Below is a small trained network, with its code and all its weights. Each question gives an input and a class and asks what happens when units are switched off, that is, made to give their printed mean instead of their output.

import numpy as np


def w(rows, s, z=0):
    codes = np.array(rows[::2]) - 128.0
    scale = np.full(codes.shape[1], s)
    scale[-1] = z or s
    return codes * scale


def f(y):
    return np.maximum(y, 0)


def log_softmax(a):
    a = a - a.max(-1, keepdims=True)
    return a - np.log(np.exp(a).sum(-1, keepdims=True))


def net(x, mask):
    res = np.array(x, float).reshape(1, 6) / 4 @ E
    y = f(res @ A[0][:, :-1].T + A[0][:, -1])
    res = res + np.where(mask, y, B[0][:, -1]) @ B[0][:, :-1]
    return log_softmax(res[-1] @ U[:, :-1].T + U[:, -1])


A, B = {}, {}
E = w([
[78,139,128,124],'x0',
[124,219,165,74],'x1',
[152,78,153,21],'x2',
[159,193,206,148],'x3',
[254,132,226,157],'x4',
[237,216,74,114],'x5',
],0.0059)
A[0] = w([
[107,135,87,135,73],'n1',
[182,106,156,126,88],'n2',
[94,145,103,98,204],'n3',
[148,129,123,105,183],'n4',
[74,94,135,123,82],'n5',
[142,98,106,122,123],'n6',
[49,76,152,160,147],'n7',
[194,94,136,114,95],'n8',
[141,154,82,94,162],'n9',
[158,122,109,112,190],'n10',
[122,149,136,45,254],'n11',
[143,128,81,163,200],'n12',
[160,192,134,99,236],'n13',
[229,144,113,130,63],'n14',
[146,156,76,132,240],'n15',
[77,159,216,52,125],'n16',
[81,119,82,124,37],'n17',
[136,102,179,125,64],'n18',
[127,142,115,72,169],'n19',
[113,221,45,177,148],'n20',
[108,137,91,135,87],'n21',
[135,116,109,150,93],'n22',
[169,121,75,148,146],'n23',
[175,100,56,187,135],'n24',
[198,131,194,153,143],'n25',
[139,101,114,119,124],'n26',
[121,112,191,88,102],'n27',
[99,254,180,177,152],'n28',
[148,115,108,154,76],'n29',
[126,162,97,111,122],'n30',
[33,67,141,141,137],'n31',
[125,101,201,175,174],'n32',
],0.012,0.0038)
B[0] = w([
[140,105,121,117,153],'n1',
[121,119,66,100,175],'n2',
[190,90,175,92,194],'n3',
[166,125,142,123,169],'n4',
[90,77,133,136,180],'n5',
[137,112,115,126,151],'n6',
[94,54,130,54,226],'n7',
[146,119,72,103,178],'n8',
[139,158,157,141,179],'n9',
[175,124,141,100,174],'n10',
[165,158,211,111,227],'n11',
[166,127,185,123,186],'n12',
[196,96,113,169,237],'n13',
[100,67,82,106,214],'n14',
[194,122,185,133,205],'n15',
[115,222,164,123,213],'n16',
[129,81,87,101,171],'n17',
[117,159,97,117,152],'n18',
[155,147,164,135,179],'n19',
[229,128,176,153,224],'n20',
[149,105,125,112,152],'n21',
[111,138,131,135,140],'n22',
[155,122,166,148,174],'n23',
[152,124,220,135,192],'n24',
[169,82,50,59,236],'n25',
[138,118,116,133,148],'n26',
[149,175,94,105,172],'n27',
[199,91,4,116,254],'n28',
[107,143,133,138,141],'n29',
[145,128,145,158,159],'n30',
[65,43,129,64,242],'n31',
[138,122,209,61,201],'n32',
],0.024,0.0071)
U = w([
[133,232,104,24,58],'0',
[138,30,26,63,151],'1',
[37,163,196,16,205],'2',
[52,158,71,169,40],'3',
[226,174,146,128,254],'4',
[66,254,54,164,31],'5',
[103,127,120,193,43],'6',
],0.0057,0.0024)

Each question gives the input, the list of numbers given to net, and the class t.
The units are the neurons (one row each of A and B). Each row of codes is followed by its name. A weight is (code - 128) times the scale printed after its matrix; where a second scale follows, it is the last column's (A, B and U).
mask holds one flag per neuron, in row order. A switched-off neuron (its flag False) gives its mean, the last column of its row in B, instead of its output. The means were averaged over made-up inputs and are rounded, as every weight is.
A unit's drop is (log p(t) with every unit on - log p(t) with that unit switched off) / (log p(t) with every unit on - log p(t) with every unit switched off).
The circuit of an input: a set's keep is (log p(t) with only the set's units on - log p(t) with every unit switched off) / (log p(t) with every unit on - log p(t) with every unit switched off). Starting from the 12 units with the biggest drops (on a tie, the unit counted first), units are removed one at a time, each time the one whose removal leaves the highest keep (on an exact tie, the one counted first), for as long as the keep stays at least 0.8.
circuit, biggest first: the units of the circuit, biggest drop first
k most important neurons: the k neurons with the biggest drops, biggest first
drop of u: that unit's drop, to one decimal
input [-5,7,2,6,3,6], class 1: 3 most important neurons -> [n14 n25 n28]
input [6,8,-5,3,8,3], class 1: circuit, biggest first -> [n28]
input [1,6,0,0,7,-8], class 0: 2 most important neurons -> [n16 n27]
input [4,-8,-2,5,6,-5], class 2: 3 most important neurons -> [n32 n28 n13]
input [-4,-8,-6,6,-4,-5], class 2: 2 most important neurons -> [n28 n25]
input [6,-2,-7,1,-1,0], class 4: 2 most important neurons -> [n20 n25]
input [4,5,8,0,3,1], class 0: 2 most important neurons -> [n20 n16]
input [3,3,6,5,8,1], class 1: 4 most important neurons -> [n25 n14 n13 n2]
input [8,6,6,0,-1,-1], class 0: 2 most important neurons -> [n16 n20]
input [-2,-5,5,3,-1,3], class 4: drop of n7 -> 0.3
input [5,4,-4,-6,3,-4], class 2: drop of n25 -> 0.3
input [-7,0,-7,8,-8,2], class 4: drop of n2 -> 0.0
